Below are the code and all the weights of a small trained network. Each question names an input and a class and asks about switching units off, where a switched-off unit gives its printed mean instead of its output.

import numpy as np


def w(rows, s, z=0):
    codes = np.array(rows[::2]) - 128.0
    scale = np.full(codes.shape[1], s)
    scale[-1] = z or s
    return codes * scale


def norm(h):
    return h / np.sqrt((h * h).mean(-1, keepdims=True) + 1e-5)


def f(y):
    return y / 2 * (1 + np.tanh(0.7978845608 * (y + 0.044715 * y**3)))


def log_softmax(a):
    a = a - a.max(-1, keepdims=True)
    return a - np.log(np.exp(a).sum(-1, keepdims=True))


def net(x, mask):
    res = np.array(x, float).reshape(1, 5) / 4 @ E
    u = 0
    for l in range(4):
        y = f(norm(res) @ A[l][:, :-1].T + A[l][:, -1])
        res = res + np.where(mask[u : u + 8], y, B[l][:, -1]) @ B[l][:, :-1]
        u += 8
    return log_softmax(norm(res)[-1] @ U[:, :-1].T + U[:, -1])


A, B = {}, {}
E = w([
[136,103,143,162,132,146],'x0',
[130,119,131,130,137,134],'x1',
[153,30,21,87,55,139],'x2',
[171,216,19,244,198,160],'x3',
[255,150,149,67,94,61],'x4',
],0.0079)
A[0] = w([
[97,97,171,97,125,112,34],'L0N1',
[122,79,64,112,88,140,59],'L0N2',
[203,146,148,104,115,124,16],'L0N3',
[5,119,109,150,129,127,59],'L0N4',
[138,158,84,155,172,123,128],'L0N5',
[179,139,144,125,102,109,2],'L0N6',
[137,118,97,117,132,136,156],'L0N7',
[103,187,196,118,159,147,39],'L0N8',
],0.015,0.0029)
B[0] = w([
[117,198,107,90,47,166,193],'L0N1',
[113,61,93,144,129,53,236],'L0N2',
[134,97,133,120,250,172,218],'L0N3',
[112,105,147,113,241,211,255],'L0N4',
[137,192,114,130,54,155,243],'L0N5',
[142,123,134,104,179,158,177],'L0N6',
[145,118,88,130,92,123,162],'L0N7',
[100,82,122,183,123,25,254],'L0N8',
],0.019,0.0056)
A[1] = w([
[251,134,173,96,157,98,49],'L1N1',
[93,84,161,85,147,117,107],'L1N2',
[112,73,102,121,106,119,91],'L1N3',
[75,126,216,62,37,152,42],'L1N4',
[120,164,218,146,121,115,55],'L1N5',
[105,156,192,180,149,45,2],'L1N6',
[141,177,122,149,79,129,63],'L1N7',
[100,141,150,122,144,149,99],'L1N8',
],0.017,0.0026)
B[1] = w([
[3,92,147,118,211,212,238],'L1N1',
[174,191,112,194,126,151,230],'L1N2',
[185,105,216,107,133,48,195],'L1N3',
[221,227,125,197,116,182,197],'L1N4',
[139,82,129,154,111,61,181],'L1N5',
[154,39,75,84,102,52,254],'L1N6',
[221,138,175,118,152,145,173],'L1N7',
[149,101,179,90,167,117,164],'L1N8',
],0.015,0.0062)
A[2] = w([
[81,138,150,153,163,25,7],'L2N1',
[27,208,172,156,125,175,128],'L2N2',
[57,116,154,90,136,145,64],'L2N3',
[112,76,122,128,124,28,65],'L2N4',
[127,198,192,99,69,163,50],'L2N5',
[155,247,89,175,107,143,167],'L2N6',
[113,87,125,150,118,25,87],'L2N7',
[125,128,122,135,127,139,104],'L2N8',
],0.015,0.0017)
B[2] = w([
[182,45,111,180,91,147,198],'L2N1',
[108,55,113,51,97,54,200],'L2N2',
[121,167,99,77,152,171,165],'L2N3',
[32,167,46,100,40,48,255],'L2N4',
[132,202,38,155,171,110,153],'L2N5',
[215,200,241,156,143,114,214],'L2N6',
[137,85,10,95,91,116,254],'L2N7',
[143,134,143,80,128,98,128],'L2N8',
],0.014,0.009)
A[3] = w([
[211,193,209,170,71,151,48],'L3N1',
[8,99,179,63,184,223,117],'L3N2',
[101,59,59,94,15,128,135],'L3N3',
[94,176,133,126,152,116,93],'L3N4',
[74,114,148,70,199,175,6],'L3N5',
[93,106,91,180,127,105,141],'L3N6',
[92,65,108,86,153,123,59],'L3N7',
[71,131,121,120,128,100,97],'L3N8',
],0.013,0.0015)
B[3] = w([
[151,225,148,183,122,173,196],'L3N1',
[58,88,100,4,196,203,249],'L3N2',
[116,78,149,202,144,34,239],'L3N3',
[197,61,111,137,94,167,131],'L3N4',
[73,54,151,160,113,201,214],'L3N5',
[154,160,163,36,63,80,171],'L3N6',
[121,180,167,124,71,158,202],'L3N7',
[203,97,65,122,111,162,146],'L3N8',
],0.019,0.012)
U = w([
[121,70,73,123,93,29,219],'0',
[61,82,125,42,212,253,3],'1',
[201,243,154,158,149,188,153],'2',
],0.012,0.00044)

Each question gives the input, the list of numbers given to net, and the class t.
The units are the neurons (one row each of A and B). Each row of codes is followed by its name. A weight is (code - 128) times the scale printed after its matrix; where a second scale follows, it is the last column's (A, B and U).
mask holds one flag per neuron, layer by layer. A switched-off neuron (its flag False) gives its mean, the last column of its row in B, instead of its output. The means were averaged over made-up inputs and are rounded, as every weight is.
A unit's drop is (log p(t) with every unit on - log p(t) with that unit switched off) / (log p(t) with every unit on - log p(t) with every unit switched off).
The circuit of an input: a set's keep is (log p(t) with only the set's units on - log p(t) with every unit switched off) / (log p(t) with every unit on - log p(t) with every unit switched off). Starting from the 12 units with the biggest drops (on a tie, the unit counted first), units are removed one at a time, each time the one whose removal leaves the highest keep (on an exact tie, the one counted first), for as long as the keep stays at least 0.8.
circuit, biggest first: the units of the circuit, biggest drop first
most important unit: the unit with the biggest drop
top k neurons: the k neurons with the biggest drops, biggest first
k most important neurons of layer l: the k neurons of layer l with the biggest drops, biggest first
drop when u is switched off: that unit's drop, to one decimal
input [-5,4,-3,5,5], class 1: circuit, biggest first : [L1N1]
input [-5,3,-2,7,6], class 2: circuit, biggest first : [L0N5; L2N6]
input [-3,-2,1,-7,-6], class 2: 2 most important neurons of layer 0 : [L0N1; L0N3]
input [4,-7,-6,6,1], class 0: top 4 neurons : [L0N8; L1N6; L0N1; L1N4]
input [-8,8,3,-5,5], class 1: 3 most important neurons of layer 0 : [L0N3; L0N5; L0N6]
input [-2,-7,2,5,5], class 1: top 2 neurons : [L0N3; L1N1]
input [-6,-2,3,4,1], class 2: 2 most important neurons of layer 0 : [L0N5; L0N8]
input [-8,-8,-8,6,0], class 0: top 2 neurons : [L0N8; L1N6]
input [-4,-3,-3,-6,4], class 2: top 2 neurons : [L1N4; L0N1]
input [-4,-3,-7,7,-5], class 0: top 2 neurons : [L0N8; L0N1]
input [-5,5,7,-4,-6], class 0: top 2 neurons : [L0N2; L1N3]
input [3,-8,4,-7,-6], class 2: 2 most important neurons of layer 1 : [L1N4; L1N2]
input [-3,1,-7,-4,-3], class 0: drop when L0N8 is switched off : 2.9
input [-2,2,-2,-4,0], class 2: most important unit : L0N1
input [-7,3,6,8,1], class 2: drop when L0N5 is switched off : 1.0
input [4,3,-4,3,-1], class 0: drop when L1N6 is switched off : 0.0
